-2.064 -1.052  0.789 -4.757
 0.103 -3.487 -3.541  0.046
-2.062 -2.106 -1.717 -2.359
 3.218  6.523  8.723 -1.065
 3.055  0.106 -0.367  1.073
-2.764 -1.944 -2.283  1.884
 4.679  4.892  4.285  0.728
 0.946 -1.553  0.281 -2.128
 2.510 -2.337 -4.517  2.293
 3.884  0.798 -1.384  2.202
-2.573  0.801  3.730  1.533
 0.895  5.510  2.562  5.280
:
 0.895  5.510  2.562  5.280
-2.064 -1.052  0.789 -4.757
 0.103 -3.487 -3.541  0.046
-2.062 -2.106 -1.717 -2.359
 3.218  6.523  8.723 -1.065
 3.055  0.106 -0.367  1.073
-2.764 -1.944 -2.283  1.884
 4.679  4.892  4.285  0.728
 0.946 -1.553  0.281 -2.128
 2.510 -2.337 -4.517  2.293
 3.884  0.798 -1.384  2.202
-2.573  0.801  3.730  1.533

-1.302 -3.562 -5.268  2.369 -3.437  0.202  3.894  0.622 -7.050
 3.197 -7.054 -0.632 -2.975 -4.230 -0.441  3.598  2.127 -1.240
-3.161  0.784 -4.885  2.977 -4.904  3.107  1.387 -0.433 -6.807
-1.882 -1.861 -5.608  3.026 -3.875  1.083  3.213  0.194 -7.604
:
-1.882 -1.861 -5.608  3.026 -3.875  1.083  3.213  0.194 -7.604
-1.302 -3.562 -5.268  2.369 -3.437  0.202  3.894  0.622 -7.050
 3.197 -7.054 -0.632 -2.975 -4.230 -0.441  3.598  2.127 -1.240
-3.161  0.784 -4.885  2.977 -4.904  3.107  1.387 -0.433 -6.807

-2.505 -4.013 -1.135 -1.506  0.195  2.396 -0.683 -3.374 -6.273
 2.947 -1.602 -0.981  0.328  5.532 -0.974  0.147 -1.150  7.862
 4.470 -2.595 -0.720  4.678  3.277  3.483 -0.454 -6.918  5.504
:
 4.470 -2.595 -0.720  4.678  3.277  3.483 -0.454 -6.918  5.504
-2.505 -4.013 -1.135 -1.506  0.195  2.396 -0.683 -3.374 -6.273
 2.947 -1.602 -0.981  0.328  5.532 -0.974  0.147 -1.150  7.862

-1.647 -0.133  0.321  0.287 -0.852 -0.498 -0.156 -0.587  3.655 -0.570
 0.533 -0.813  1.371 -0.376 -1.080 -2.375  1.798  0.947  1.824  1.008
-1.616  1.188 -0.842  1.013  0.448  2.021 -0.926 -2.607  0.774 -0.937
 1.727  1.347 -0.256 -0.100  1.180  1.670  3.044 -2.676 -2.479  1.844
-0.283  3.103 -0.222  1.559  0.548  2.489  6.291 -6.254  2.474  1.819
:
-0.283  3.103 -0.222  1.559  0.548  2.489  6.291 -6.254  2.474  1.819
-1.647 -0.133  0.321  0.287 -0.852 -0.498 -0.156 -0.587  3.655 -0.570
 0.533 -0.813  1.371 -0.376 -1.080 -2.375  1.798  0.947  1.824  1.008
-1.616  1.188 -0.842  1.013  0.448  2.021 -0.926 -2.607  0.774 -0.937
 1.727  1.347 -0.256 -0.100  1.180  1.670  3.044 -2.676 -2.479  1.844

 4.554 -1.368  4.787  5.400 -1.924 -0.633
-6.074  4.504 -1.152 -2.296  1.199 -0.421
 4.467 -1.466  4.454  5.070 -1.824 -0.562
-6.390  4.472 -1.735 -2.906  1.398 -0.316
:
-6.390  4.472 -1.735 -2.906  1.398 -0.316
 4.554 -1.368  4.787  5.400 -1.924 -0.633
-6.074  4.504 -1.152 -2.296  1.199 -0.421
 4.467 -1.466  4.454  5.070 -1.824 -0.562

-4.051  0.455 -2.884  5.811  8.044
 3.783  2.949  5.262 -3.702  3.978
-0.193 -5.946 -2.808  5.685  5.171
 6.456 -7.369 -7.071  5.386 -6.689
 0.356  5.520 -2.100  2.956  3.641
 2.091 -3.019 -1.998  1.823  2.959
-4.432 -5.850 -0.006 -0.230  6.798
-0.938  2.934  1.659  0.416 -2.210
:
-0.938  2.934  1.659  0.416 -2.210
-4.051  0.455 -2.884  5.811  8.044
 3.783  2.949  5.262 -3.702  3.978
-0.193 -5.946 -2.808  5.685  5.171
 6.456 -7.369 -7.071  5.386 -6.689
 0.356  5.520 -2.100  2.956  3.641
 2.091 -3.019 -1.998  1.823  2.959
-4.432 -5.850 -0.006 -0.230  6.798
